Each name stands for a flat space through zero: a line, a plane or more. A row that begins with a name and a colon came from that space; any other row is followed by the name of the space it lies nearest, among the names in its block.
j309_j656: [ 131  -72  -74   80 -306   40 -208  230   80  137  146  396 -188  -67
   79  -31  385  124 -226   22 -202   -2 -143 -211   91  172  -20]
j309_j656: [-261  354 -213 -184   35  -87  125 -273  209   84 -276  -62  349  197
 -299  -30 -128 -234  107  -44   92 -207  -52   40    5   10  224]
j365_j694: [-212    4 -222  -89  -97   79   94 -146  268   30   -9  299   59   81
 -156   47   61  -85  -94 -119   -9  -90 -247  181  -63   96  123]
j431_j937: [-133  -85  -57  -24   31   73   11   13  123   93  -15  105   10   77
   -1  -42  146  -11  -66  -87   26   -7 -128   45 -150  -14  -16]
j431_j937: [ 243 -322   86  183  -74   70   62  173 -221  -16  290  181 -403 -207
  244  160  237  357 -199   54 -171  357    0  195   72   95 -153]
j624_j720: [-217  -10   10  -83  -56   91   -7  -58  147   25   46   88  155  -83
   -5  181 -100 -264 -235 -108    5 -151 -131  188 -139   53  192]
j365_j694: [ -88   62 -326 -122 -105   -7  150 -182  221  276   39  355   10   73
 -143  122  429   61 -172   20  -86   84 -200  130  -14  111  129]
j336_j90: [ -60 -281 -120   32  -38  -61  -24  -30   45  130  -94  242 -172  240
  -64 -441  269  235 -128 -286  -37  340  -74  -42 -239  115  -58]
j624_j720: [-100  176  -16  -18  -43   -6   -2   66   37  133 -119    6  123   24
  -45   53   91  -66  -89   33  -39 -116  -50  -25   84   34   71]
j624_j720: [  41  326   62  102   62  -55  -33  161 -148   47 -245 -280  150  -21
   55  -13 -220  -62  213  126  -26 -197  138 -198  267  -47  -45]
j309_j656: [-198 -170  -80   56  -46 -108   83  -58   18  -11 -287  158 -143  434
 -244 -599  153  331  -86 -415   -3  411  -77  146 -231  224    3]
j624_j720: [  94  -85  -88 -106  -75  -71  -62 -172   87   13  196   63  -60   52
  -42  -70  198   53  -39  -50   22  187   60  -10 -286   74  129]
j336_j90: [  79  146  -77   52 -173  -86 -101   -4   21    1  -46   82  -13   73
  -48 -167  -18   39   33  -73  -92   49   38  -88   14  201  102]
j624_j720: [  30  298  -91    9   99 -184  159 -166 -133  152 -247 -181  132  102
  -90  -63  -89   38  124   38  -31  151  163   47  140   62   74]
j336_j90: [-242  161 -346 -227  -94   41   39 -202  380  138  -47  219  240   76
 -226   95  115 -235   -3   -5   46 -326 -221  -65  -50  -23  203]
j431_j937: [ 250  -99  -40   23  -80   20 -105   84   72  -89  159  253 -240   56
  -41  -93  308  206  159  184   -6   -1  -82 -264  179  -71 -266]
j624_j720: [ 118   89  -84   -4  -26  -88   86  -56 -133  165   29  -20    7 -163
   57  193   49   33  -85  135 -114   84  102    2  176   26   77]
j365_j694: [ -32   33 -265  -92    3  -79   54 -176  158  144  -89  145   12  213
 -167 -208  233   92  102  -49   25   90  -57 -102  -86   14   11]
j365_j694: [  60   -2  156   16  -55   78 -162  129   85  -25  132  115  -35    0
   55   45  169  -65  -71   70    7  -76  -87  -53  -28    7  -81]
j309_j656: [  40  360  225   72   -2   33 -116  146  -67  -62  -12 -278  194 -120
  131  218 -263 -239   82  130   -5 -246  109   18   83   41   91]
j431_j937: [ -83  -71 -118 -152  -18   39  -48 -172  254  -94   65  155   65   85
 -154  -56  -11 -152   73  -40  115 -160 -127  -76 -118  -76   20]
j624_j720: [  48  341   85  112  -91 -102  -76  137 -142  168 -181 -109  124  -25
   63    4  -50  -54  -77   37 -145   -9  112  -57  179  176  109]
j336_j90: [ 163   57  398  244  -67   47 -189  538 -407 -229   45 -523 -101 -260
  324   96 -253  143   53   97  -69 -124  293 -141   98   -6  -22]
j309_j656: [-214   94 -425 -250  -11 -126  110 -325  277  378 -179  215  208  214
 -275 -133  337  -75  -90  -82   18   14 -120 -107 -133    2  194]
j309_j656: [  43  266 -152   -1   50 -155  219 -244  -52   97 -225   79   78   98
 -186   -6  -90   24  102   84  -60  118   18  106  346   74   -6]
j624_j720: [-287  131 -215  -42  -34   21  176 -102  132  168 -177   90  147   90
 -109   40   15  -48 -125 -164  -47  -16 -141  250  -80  139  212]
j309_j656: [  55   44  122    1  164  -27   70    2 -202 -216  -59 -393   75 -139
   31  107 -424  -64  249  136  105 -163  203  -72  184 -218  -63]
j624_j720: [  69   89  149   97   73  -79  -68   54  -56  -38 -177  -36  -43  260
  -69 -333   47  112  140  -42   41  153   41  -72   27   44 -178]
j365_j694: [-178  104  -36 -161  112   59   86 -142  177 -168 -102  -46  210   46
 -215  108 -232 -246  186  100  179 -376 -115  -25  155 -223  -36]
j431_j937: [ 173  500   16  179  137 -205   87   42 -267   80 -422 -310  108  145
  -38 -190 -238  108  400  160  -57   41  239 -165  445   31 -138]
j431_j937: [ -54 -178 -219 -123  118    6  178 -183   62   11   50  -13  -43   24
  -77   19   86  108  109    5   94   56  -13   26 -109 -159  -18]
j431_j937: [ -80  131  119  -35  -42   24 -130   57    6  -13    7 -176  205 -143
   79  145 -237 -288  -85   -8   10 -239   63  -39  -65    3  179]
j624_j720: [ -17  254   39   17   25 -100   31  -53  -98   43 -164 -189  164    5
  -25   10 -210 -104   35    3  -22  -13  126   38   85   68  120]
j309_j656: [  15  185  -76  -97  -21   13    4  -76   50  -22   45  -75  183 -204
   -8  299 -222 -255   83  189   10 -332   25 -100  203 -107  102]
j365_j694: [ -78  -19 -341 -251  -86  -13   78 -385  387   27   76  452   62  133
 -324   14  190 -129    6   25   62 -100 -253  -14   27  -23   56]
j309_j656: [ 232 -444    8   87  -72  -88  -87  -17 -113   56  144  322 -365   42
   69 -319  281  302 -190 -137 -106  487   18  -88  -87   95 -182]
j336_j90: [  10  333   43  140  255 -163  199   20 -364  197 -362 -538  165   14
  118  -30 -270   78  196   31  -33  166  322   74  119   -4   35]
j365_j694: [-222  303 -227  -68   90 -111  149 -185  137  156 -386  -48  219  346
 -265 -266   13   -7  183 -117   64   -2  -42   16  -25   52   82]
j336_j90: [ 64  14   6  35   7 -12  14  37 -71  82  45 -43 -37 -51  87  62  87  65
 -34  38 -46  91  54  27 -20  27  12]
j309_j656: [-428  -94 -383 -247   48   46  255 -295  333   60 -146  149  149  230
 -326  -74  110  -27  -15 -210  139  -91 -242  178 -245  -68  173]
j365_j694: [-337  -68   18  106  -97  273  -24  318  182 -158  -23    9  -37  103
   55  -40    3   70  -22 -258   29 -206 -242  224 -302  109   64]
j309_j656: [  75  -45   94  129 -240   17 -270  319  -12   69   49  140 -140   21
  117 -189  264  129 -185  -92 -140   45  -27 -196  -87  188    7]
j431_j937: [ 432   14  236  237  -78 -150  -80  133 -409    5  119  -69 -250 -179
  239    7  -19  234  -81  114 -208  400  278   -1  223  187  -87]
j336_j90: [ -96  -44 -307 -175  169  -97  245 -385  171  129 -163  201   47  249
 -297 -159  157   49  134   -4  107  123 -116   16   52 -129  -94]
j336_j90: [ -74   55 -284 -168   51  -36  215 -308  168   53  -32  158   75   71
 -225   93   66  -27   89   75   54  -36 -108   74  104  -76   35]
j431_j937: [ 104  -94   96   74  -74   13 -106   91   11   17   80  209 -153   62
   36 -108  224  103 -108  -18  -57  151  -70  -14  -11   93 -115]
j365_j694: [-204    0  -35  -71   68   73   65  -48  149   35 -108  100  118   71
 -102   29   -6 -140  -40  -31   67 -156 -170   63   25  -81  -30]
j309_j656: [-290   71 -292  -64  -58   23  174  -91  193  281 -139  196   84  161
 -120  -14  291   61 -185 -179  -63   80 -194  227 -181  160  200]
j336_j90: [ 74  95 -12  37  -7 -17  -7  67 -57 141  37 -64  -8 -42 101  78 154  63
 -20  70 -60  65  63 -10 -25  42  34]
j624_j720: [-110  -71  -71  -70   59   68   -8   -7  199   62  -28  152    0  180
  -96 -116  262   16   35  -19   90  -54 -171  -62 -108  -91 -116]
j365_j694: [ -89  201 -125  -21   99   10   37  -34   89   80 -168 -103  166   77
  -35  -26  -98 -108  219   31   56 -189  -15  -95   33  -77   -7]
j431_j937: [ 289 -334  109   -8  -55   54  -57    3  -54 -203  422  159 -306 -181
   97  162  169  156  -51  159    1  147   13    0   15  -78 -157]
j336_j90: [ 104  154   23   84  -30 -111  -43  -72  -42    8 -108   40   -3  129
  -39 -201  -83   19   73  -63  -53  164   65    6   47  166   -4]
j624_j720: [  98   90  -85   40   59  -93   86  -23  -86  121 -112  -17  -47   87
  -32  -92  136  170  111   78  -36  144   62  -68  137   -5  -92]
j431_j937: [  96  104  125   37   -7  -45    7   29 -161 -111   14 -179   21 -123
   39  124 -205  -25   31   96  -21  -27  138   26  153    3   35]
j336_j90: [ 101  103  117   21  108  -67   29  -13 -182 -171  -85 -282   63  -86
   -3   39 -359  -58  216  131   59 -109  181  -97  237 -136  -71]
j365_j694: [ 318  113  308  159  122 -114 -117  253 -441 -198   -4 -648  -64 -137
  228  -50 -286  163  325  184   38   37  458 -259   93 -129 -106]
j431_j937: [ -42  205 -316   19   97 -316  193 -145 -153  391 -495 -142   49  371
 -196 -514  236  350  133 -147  -67  405  188 -155    8  106   47]
j336_j90: [-114  -25 -105  -47  -61  -18  -97   59   97   36 -127    9   53  113
  -86 -231   49   -1   32 -108   28 -125  -33 -239  -85  -27   33]
j365_j694: [ 152 -361  351  199  -10  153 -246  398 -215 -262  239 -192 -249 -221
  359  -30 -168   95  -15  -56    2   -5  115 -109 -160  -72 -173]
[  29 -168  106  113  -16  -20  -17   65 -164  -49   16  -61 -124  -33
  117 -118 -106  116 -107 -168  -57  234   92  114 -128  110   20] => j309_j656
[-313  -80   59 -109   50  301  119   98  175 -254  140  -81  125 -202
    4  473 -213 -232  -27   72  144 -497 -225  251   -9 -217   53] => j431_j937
[-100 -178 -229   26  -76   -7  106   -3  118  286  -63  399 -199  250
  -88 -244  585  338 -222 -181 -107  361 -212  114 -153  170  -46] => j309_j656
[  66   -4  128  -36   97   50  -90   90   12  -76   54 -105   27  -34
   30   60   16  -78  132  174  105 -194   14 -195   73 -210 -161] => j365_j694
[ 242 -382    9 -127  -32   95  -71 -163  128 -295  495  233 -237 -169
   12  180   65   -4   57  154  102   -7  -60  -42  -64 -170 -142] => j431_j937
[  53 -318 -146  -36   18   81  -46  -68  205   42  205  299 -214  134
   15 -172  372  157   32  -82   52  178 -153  -45 -296  -35 -154] => j624_j720
[ 208 -264    2  -81   23   -3  -31  -75  -46   25  262  136 -126 -229
   85  187  118  -18  -93  191   -8   32   25 -152  117 -180 -126] => j365_j694
[ -96  174 -149   12  -63  -35   85  -61   87   72 -141   86   41  166
 -125  -97   75   71   26  -88  -43   57  -70  112  -10  158   96] => j336_j90
[ 126 -470  -78   74  -85    8   83  -59   47   86  202  583 -473  197
  -41 -246  632  473 -276 -155 -108  622 -215  228 -146  183 -219] => j624_j720
[  84 -102  137  -33  -51  133  -34   56   28 -185  301   62  -72 -226
   81  348  -15  -87  -76  171   19 -154  -65   92   74  -81  -32] => j336_j90
[-187 -181  -54  -35   36   90   73   24   93   87   -1  105  -31   59
   -8  -12  193   54 -151 -118   25   47 -145  127 -179  -25   -3] => j336_j90
[ 106 -234  -28  -13  -43   40  -36   47   31  -54  181  146 -205   -4
   14  -37  251  181  -11   41    7   87  -50  -84  -48  -57 -122] => j624_j720
[ -47 -255 -427 -164  -83  -33   35 -332  334  159   67  523  -95  185
 -206 -243  321   55  -42 -159    1  151 -226  -89 -179   37    2] => j365_j694
[-175  323  120   83   69  -54   68   72 -155  -17 -285 -427  224   63
   14  -34 -344  -74   69 -122   11  -40  165  176  -60  112  197] => j309_j656
[ 197 -378  165  137  -39   69 -178  314 -118  -20  199  100 -352  -22
  203 -171  363  316  -89    1  -44  208    3 -189 -105  -44 -266] => j309_j656
[  38  337 -280 -168  -40 -110  -70 -124  153  199  -88  -75  254    2
 -113   39   59 -182  211  191   19 -309   69 -401  108 -100  134] => j336_j90
[ -77  422  -44    4  170 -127  137 -130 -129   38 -336 -422  317   18
  -50   22 -476 -188  281   40   45 -149  209    5  164  -38  128] => j624_j720
[ 164  202  168  230  -61 -177  -92  232 -380  124 -216 -275  -24  -38
  169 -183 -127  154  -45  -43 -183  220  291 -111  143  199   47] => j309_j656
[ 180 -202 -104   19 -176  -10   -9  -53   96  -28  229  427 -325  117
  -80 -119  446  315  -97  -15  -85  321 -133   66  -43  164  -92] => j336_j90
[ 207  254  256  120  -23    1 -100  240 -308 -111   80 -417   95 -395
  270  382 -403 -157   71  265  -81 -255  271 -100  296  -50   64] => j431_j937
[  92  -59   46  113   34  -96   22  -24 -172   52  -69  -35  -96   40
   72 -178  -58  130  -30 -116  -70  306  120   68  -38  116  -26] => j336_j90
[-181  -24 -107  -30  -17   -6   15  -35   41   76 -128  -26  109   11
  -21  -82 -129  -89  -73 -173   -9  -54  -17    2 -116   32  138] => j336_j90
